Here is a tiny trained network, its code and every weight. The questions are about switching its units off for an input and a target symbol, where a switched-off unit gives its printed mean instead of its output.

import numpy as np


def w(rows, s, z=0):
    codes = np.array(rows[::2]) - 128.0
    scale = np.full(codes.shape[1], s)
    scale[-1] = z or s
    return codes * scale


def f(y):
    return np.maximum(y, 0)


def softmax(a):
    e = np.exp(a - a.max(-1, keepdims=True))
    return e / e.sum(-1, keepdims=True)


def log_softmax(a):
    a = a - a.max(-1, keepdims=True)
    return a - np.log(np.exp(a).sum(-1, keepdims=True))


def net(x, mask):
    ids = ['βγδεζηθμπστφψω'.index(c) for c in x.split()]
    T = len(ids)
    res = E[ids] + P[:T]
    r = res
    for j in range(3):
        rows = slice(4 * j, 4 * j + 4)
        q, k, v = (r @ M[0][rows].T for M in (Q, K, V))
        z = softmax(np.where(np.tri(T) > 0, q @ k.T / 4**0.5, -1e9)) @ v
        o = O[0][rows]
        res = res + np.where(mask[j], z, o[:, -1]) @ o[:, :-1]
    y = f(res @ A[0][:, :-1].T + A[0][:, -1])
    res = res + np.where(mask[3:27], y, B[0][:, -1]) @ B[0][:, :-1]
    return log_softmax(res[-1] @ U[:, :-1].T + U[:, -1])


Q, K, V, O, A, B = {}, {}, {}, {}, {}, {}
E = w([
[123,118,51,112,166,82],'β',
[227,69,57,101,134,121],'γ',
[96,132,222,104,112,105],'δ',
[139,86,56,3,85,98],'ε',
[122,167,131,198,54,77],'ζ',
[120,64,108,133,78,138],'η',
[175,130,216,149,145,141],'θ',
[153,41,93,158,198,130],'μ',
[34,119,116,161,91,97],'π',
[15,63,132,100,120,160],'σ',
[27,88,170,172,142,142],'τ',
[169,58,158,105,124,160],'φ',
[204,94,152,208,135,131],'ψ',
[73,163,200,54,42,126],'ω',
],0.016)
P = w([
[107,92,124,184,97,171],'0',
[153,28,167,113,42,24],'1',
[129,136,186,90,199,151],'2',
[101,140,121,179,87,146],'3',
[142,46,94,116,105,7],'4',
[120,143,189,74,191,154],'5',
[104,148,117,168,106,138],'6',
],0.014)
Q[0] = w([
[115,132,142,134,166,170],'h1',
[121,49,148,121,135,71],'h1',
[119,92,87,125,128,122],'h1',
[127,150,76,161,110,159],'h1',
[81,99,143,123,143,104],'h2',
[103,214,104,99,173,156],'h2',
[132,136,118,159,128,177],'h2',
[130,157,77,139,126,101],'h2',
[134,152,168,100,183,165],'h3',
[109,6,143,86,121,28],'h3',
[120,78,185,203,127,73],'h3',
[76,115,132,105,89,195],'h3',
],0.012)
K[0] = w([
[171,167,122,37,110,130],'h1',
[134,96,133,157,230,162],'h1',
[129,79,131,119,124,117],'h1',
[160,143,79,128,77,113],'h1',
[70,133,149,109,153,129],'h2',
[148,50,171,40,98,57],'h2',
[198,159,113,118,150,61],'h2',
[112,77,97,155,33,57],'h2',
[108,15,255,126,124,104],'h3',
[117,184,134,49,242,202],'h3',
[95,200,153,178,229,151],'h3',
[36,111,96,97,87,146],'h3',
],0.009)
V[0] = w([
[137,179,156,119,180,174],'h1',
[99,84,138,137,108,157],'h1',
[100,126,89,225,27,91],'h1',
[123,176,116,103,108,176],'h1',
[150,191,156,180,196,192],'h2',
[132,137,224,138,114,102],'h2',
[121,211,103,107,229,204],'h2',
[97,148,173,131,23,54],'h2',
[209,166,64,139,196,100],'h3',
[84,92,143,145,180,206],'h3',
[112,145,147,253,234,134],'h3',
[200,64,126,255,127,94],'h3',
],0.0087)
O[0] = w([
[122,73,174,100,190,90,103],'h1',
[126,98,113,152,104,152,190],'h1',
[99,226,90,246,123,167,155],'h1',
[110,150,214,125,135,119,95],'h1',
[132,117,165,182,169,145,125],'h2',
[150,157,193,138,69,102,164],'h2',
[113,101,186,147,227,171,87],'h2',
[127,217,138,141,63,112,144],'h2',
[111,231,15,117,195,115,11],'h3',
[126,3,125,112,139,88,215],'h3',
[121,91,104,202,176,17,173],'h3',
[147,211,162,107,216,51,127],'h3',
],0.0075,0.012)
A[0] = w([
[115,34,180,124,91,238,115],'n1',
[153,84,149,77,123,82,176],'n2',
[210,129,163,108,135,124,67],'n3',
[175,104,106,34,160,122,187],'n4',
[185,132,128,75,204,180,157],'n5',
[86,134,167,48,74,245,96],'n6',
[122,112,55,125,57,118,117],'n7',
[197,134,66,156,91,83,181],'n8',
[44,174,125,152,101,153,243],'n9',
[76,154,206,76,134,183,201],'n10',
[62,108,99,164,145,191,100],'n11',
[1,137,172,93,155,105,73],'n12',
[242,154,178,64,122,112,43],'n13',
[153,143,246,122,186,82,52],'n14',
[166,223,52,148,123,255,129],'n15',
[130,91,138,101,77,198,42],'n16',
[148,167,191,209,143,113,104],'n17',
[164,115,43,188,135,137,164],'n18',
[104,128,30,157,130,166,188],'n19',
[73,113,96,158,91,61,98],'n20',
[144,139,171,125,130,145,189],'n21',
[168,138,176,185,127,48,115],'n22',
[139,120,214,160,198,215,100],'n23',
[106,213,118,39,98,38,253],'n24',
],0.0097,0.0035)
B[0] = w([
[150,128,73,154,99,107,253],'n1',
[165,148,146,100,71,113,182],'n2',
[102,195,122,56,118,173,137],'n3',
[171,219,109,118,88,74,143],'n4',
[202,208,221,190,30,82,134],'n5',
[122,124,72,131,192,80,176],'n6',
[147,166,179,137,108,177,173],'n7',
[45,115,139,123,170,153,160],'n8',
[115,188,189,156,166,79,155],'n9',
[60,111,200,128,173,23,158],'n10',
[98,202,137,199,158,154,153],'n11',
[81,173,53,47,217,131,157],'n12',
[51,248,108,167,90,212,139],'n13',
[122,109,143,49,139,207,160],'n14',
[227,154,109,2,118,61,140],'n15',
[114,150,48,132,96,149,176],'n16',
[225,139,94,137,179,110,158],'n17',
[55,79,164,102,129,155,151],'n18',
[87,117,195,63,121,172,143],'n19',
[139,179,173,86,157,137,191],'n20',
[138,78,131,140,130,107,142],'n21',
[195,147,89,101,180,130,182],'n22',
[133,109,177,209,160,216,156],'n23',
[99,81,70,244,213,184,146],'n24',
],0.0078,0.027)
U = w([
[70,44,171,128,165,181,146],'β',
[54,160,119,101,160,173,104],'γ',
[128,136,196,133,39,171,207],'δ',
[147,204,121,119,93,143,41],'ε',
[130,129,149,234,137,135,179],'ζ',
[178,127,151,147,111,210,253],'η',
[125,129,156,28,128,125,249],'θ',
[141,137,77,51,140,84,72],'μ',
[111,146,254,147,95,150,18],'π',
[191,55,109,143,38,143,41],'σ',
[198,74,202,113,90,22,113],'τ',
[102,150,161,125,96,54,184],'φ',
[148,94,26,143,191,94,83],'ψ',
[125,152,57,202,85,198,124],'ω',
],0.0084,0.0038)

Each question gives the input, a string of symbols that net reads in full, and the target symbol t.
The units are the heads (4 rows each of Q, K, V and O) and the neurons (one row each of A and B). Each row of codes is followed by its name. A weight is (code - 128) times the scale printed after its matrix; where a second scale follows, it is the last column's (O, A, B and U).
mask holds one flag per unit, heads first, then neurons. A switched-off unit (its flag False) gives its mean, the last column of its rows in O or B, instead of its output. The means were averaged over made-up inputs and are rounded, as every weight is.
A unit's drop is (log p(t) with every unit on - log p(t) with that unit switched off) / (log p(t) with every unit on - log p(t) with every unit switched off).
The circuit of an input: a set's keep is (log p(t) with only the set's units on - log p(t) with every unit switched off) / (log p(t) with every unit on - log p(t) with every unit switched off). Starting from the 12 units with the biggest drops (on a tie, the unit counted first), units are removed one at a time, each time the one whose removal leaves the highest keep (on an exact tie, the one counted first), for as long as the keep stays at least 0.8.
circuit, biggest first: the units of the circuit, biggest drop first
most important unit: the unit with the biggest drop
top k neurons: the k neurons with the biggest drops, biggest first
which heads matter: for each layer, one digit per head in row order, 1 if its drop is at least 0.15 and else 0, layers parted by /
input τ τ ψ τ τ, target ψ: which heads matter -> 001
input φ μ γ τ σ τ θ, target η: which heads matter -> 011
input τ γ δ, target θ: which heads matter -> 100
input ω σ τ μ μ, target τ: which heads matter -> 000
input η σ ω σ σ ε ζ, target ε: most important unit -> n15
input φ σ μ, target τ: circuit, biggest first -> h1, n5
input σ μ γ σ τ, target γ: which heads matter -> 001
input τ ω ψ, target η: circuit, biggest first -> h2, n14, n23, n10
input σ τ δ η, target δ: which heads matter -> 110
input ε σ ε ψ τ β, target ω: circuit, biggest first -> n24, h2, h3
input θ σ θ, target π: top 4 neurons -> n10, n23, n5, n13
input σ τ τ μ β, target τ: circuit, biggest first -> n12, n16
input ω τ ω ω, target φ: circuit, biggest first -> n10, h3, n6, h2
input τ σ β, target ω: most important unit -> h2
input ψ ψ γ, target ε: circuit, biggest first -> h3, n5
input σ ω π β θ ε, target μ: circuit, biggest first -> h3, n15, n6
input τ τ ω τ θ, target ω: circuit, biggest first -> h3, h1, n16
input φ σ σ ε σ, target σ: circuit, biggest first -> h3, n1
input τ ω μ τ τ, target μ: which heads matter -> 101
input γ σ ω β σ φ, target δ: top 4 neurons -> n13, n5, n23, n10
input τ ψ ζ, target ζ: circuit, biggest first -> n24, h2, h3, n16
input τ ψ σ π τ, target σ: most important unit -> h3
